Here is a tiny trained network, its code and every weight. The questions are about switching its units off for an input and a target symbol, where a switched-off unit gives its printed mean instead of its output.

import numpy as np


def w(rows, s, z=0):
    codes = np.array(rows[::2]) - 128.0
    scale = np.full(codes.shape[1], s)
    scale[-1] = z or s
    return codes * scale


def norm(h):
    return h / np.sqrt((h * h).mean(-1, keepdims=True) + 1e-5)


def f(y):
    return np.maximum(y, 0)


def softmax(a):
    e = np.exp(a - a.max(-1, keepdims=True))
    return e / e.sum(-1, keepdims=True)


def log_softmax(a):
    a = a - a.max(-1, keepdims=True)
    return a - np.log(np.exp(a).sum(-1, keepdims=True))


def net(x, mask):
    ids = ['ΓΞΠδεζημφ'.index(c) for c in x.split()]
    T = len(ids)
    res = E[ids] + P[:T]
    q, k, v = (norm(res) @ M[0].T for M in (Q, K, V))
    z = softmax(np.where(np.tri(T) > 0, q @ k.T / 2**0.5, -1e9)) @ v
    res = res + np.where(mask[0], z, O[0][:, -1]) @ O[0][:, :-1]
    y = f(norm(res) @ A[0][:, :-1].T + A[0][:, -1])
    res = res + np.where(mask[1:17], y, B[0][:, -1]) @ B[0][:, :-1]
    return log_softmax(norm(res)[-1] @ U[:, :-1].T + U[:, -1])


Q, K, V, O, A, B = {}, {}, {}, {}, {}, {}
E = w([
[129,109,81,158],'Γ',
[138,99,75,27],'Ξ',
[145,88,76,40],'Π',
[93,66,141,75],'δ',
[55,166,124,151],'ε',
[97,145,196,254],'ζ',
[142,182,149,199],'η',
[81,106,151,228],'μ',
[144,152,103,123],'φ',
],0.017)
P = w([
[55,109,140,92],'0',
[91,105,50,141],'1',
[102,118,64,221],'2',
[127,117,77,227],'3',
[163,134,69,229],'4',
[189,114,35,237],'5',
[187,111,15,253],'6',
],0.0026)
Q[0] = w([
[182,218,245,112],'head 0',
[152,255,18,90],'head 0',
],0.0054)
K[0] = w([
[103,76,3,117],'head 0',
[81,44,184,159],'head 0',
],0.0057)
V[0] = w([
[132,96,239,130],'head 0',
[164,255,142,83],'head 0',
],0.0073)
O[0] = w([
[34,254,50,172,1],'head 0',
[220,229,229,103,74],'head 0',
],0.006,0.004)
A[0] = w([
[186,105,101,200,46],'neuron 0',
[177,54,207,127,14],'neuron 1',
[96,139,116,127,48],'neuron 2',
[74,91,128,2,106],'neuron 3',
[120,114,102,187,85],'neuron 4',
[164,49,135,109,14],'neuron 5',
[119,77,44,199,155],'neuron 6',
[142,173,136,80,85],'neuron 7',
[175,127,193,87,3],'neuron 8',
[200,170,106,156,40],'neuron 9',
[53,141,111,119,146],'neuron 10',
[82,122,154,174,201],'neuron 11',
[223,80,111,207,104],'neuron 12',
[128,146,69,118,61],'neuron 13',
[130,181,26,136,104],'neuron 14',
[113,164,194,136,61],'neuron 15',
],0.0097,0.0049)
B[0] = w([
[68,188,175,81,173],'neuron 0',
[132,78,131,227,148],'neuron 1',
[111,142,110,87,130],'neuron 2',
[153,179,79,255,169],'neuron 3',
[102,166,153,95,172],'neuron 4',
[186,104,120,64,154],'neuron 5',
[113,132,207,111,254],'neuron 6',
[166,131,170,136,132],'neuron 7',
[103,97,158,190,136],'neuron 8',
[145,163,102,92,144],'neuron 9',
[195,90,134,128,160],'neuron 10',
[146,169,83,43,195],'neuron 11',
[80,177,177,35,213],'neuron 12',
[151,103,149,148,142],'neuron 13',
[137,115,202,168,172],'neuron 14',
[154,108,135,98,135],'neuron 15',
],0.008,0.0088)
U = w([
[97,42,138,48,124],'Γ',
[166,113,98,91,138],'Ξ',
[108,156,73,57,110],'Π',
[60,101,125,151,97],'δ',
[151,162,84,107,226],'ε',
[102,191,133,231,115],'ζ',
[181,250,116,143,2],'η',
[81,79,117,174,169],'μ',
[236,116,193,83,141],'φ',
],0.013,0.0041)

Each question gives the input, a string of symbols that net reads in full, and the target symbol t.
The units are the heads (2 rows each of Q, K, V and O) and the neurons (one row each of A and B). Each row of codes is followed by its name. A weight is (code - 128) times the scale printed after its matrix; where a second scale follows, it is the last column's (O, A, B and U).
mask holds one flag per unit, heads first, then neurons. A switched-off unit (its flag False) gives its mean, the last column of its rows in O or B, instead of its output. The means were averaged over made-up inputs and are rounded, as every weight is.
A unit's drop is (log p(t) with every unit on - log p(t) with that unit switched off) / (log p(t) with every unit on - log p(t) with every unit switched off).
The circuit of an input: a set's keep is (log p(t) with only the set's units on - log p(t) with every unit switched off) / (log p(t) with every unit on - log p(t) with every unit switched off). Starting from the 12 units with the biggest drops (on a tie, the unit counted first), units are removed one at a time, each time the one whose removal leaves the highest keep (on an exact tie, the one counted first), for as long as the keep stays at least 0.8.
units of the circuit, in order: the units of the circuit, biggest drop first
top k neurons: the k neurons with the biggest drops, biggest first
drop of u: that unit's drop, to one decimal
input Γ ε μ ε, target Γ: units of the circuit, in order : [neuron 3; neuron 10]
input ζ η φ δ, target μ: top 2 neurons : [neuron 3; neuron 1]
input φ φ Ξ, target φ: units of the circuit, in order : [head 0]
input η φ Γ ε, target Π: top 2 neurons : [neuron 11; neuron 6]
input Π φ μ φ ε, target Π: top 2 neurons : [neuron 11; neuron 14]
input ζ φ φ φ Ξ, target ε: top 2 neurons : [neuron 3; neuron 6]
input φ φ Γ μ ζ, target φ: top 2 neurons : [neuron 3; neuron 11]
input ε Γ Γ φ Ξ Γ ε, target Γ: units of the circuit, in order : [neuron 3; head 0]
input φ φ φ Γ φ ε, target φ: top 2 neurons : [neuron 15; neuron 12]
input φ Γ φ, target Γ: drop of head 0 : 0.4
input Π Γ δ, target μ: drop of neuron 3 : 0.7
input φ φ φ ζ, target φ: drop of neuron 3 : 0.2
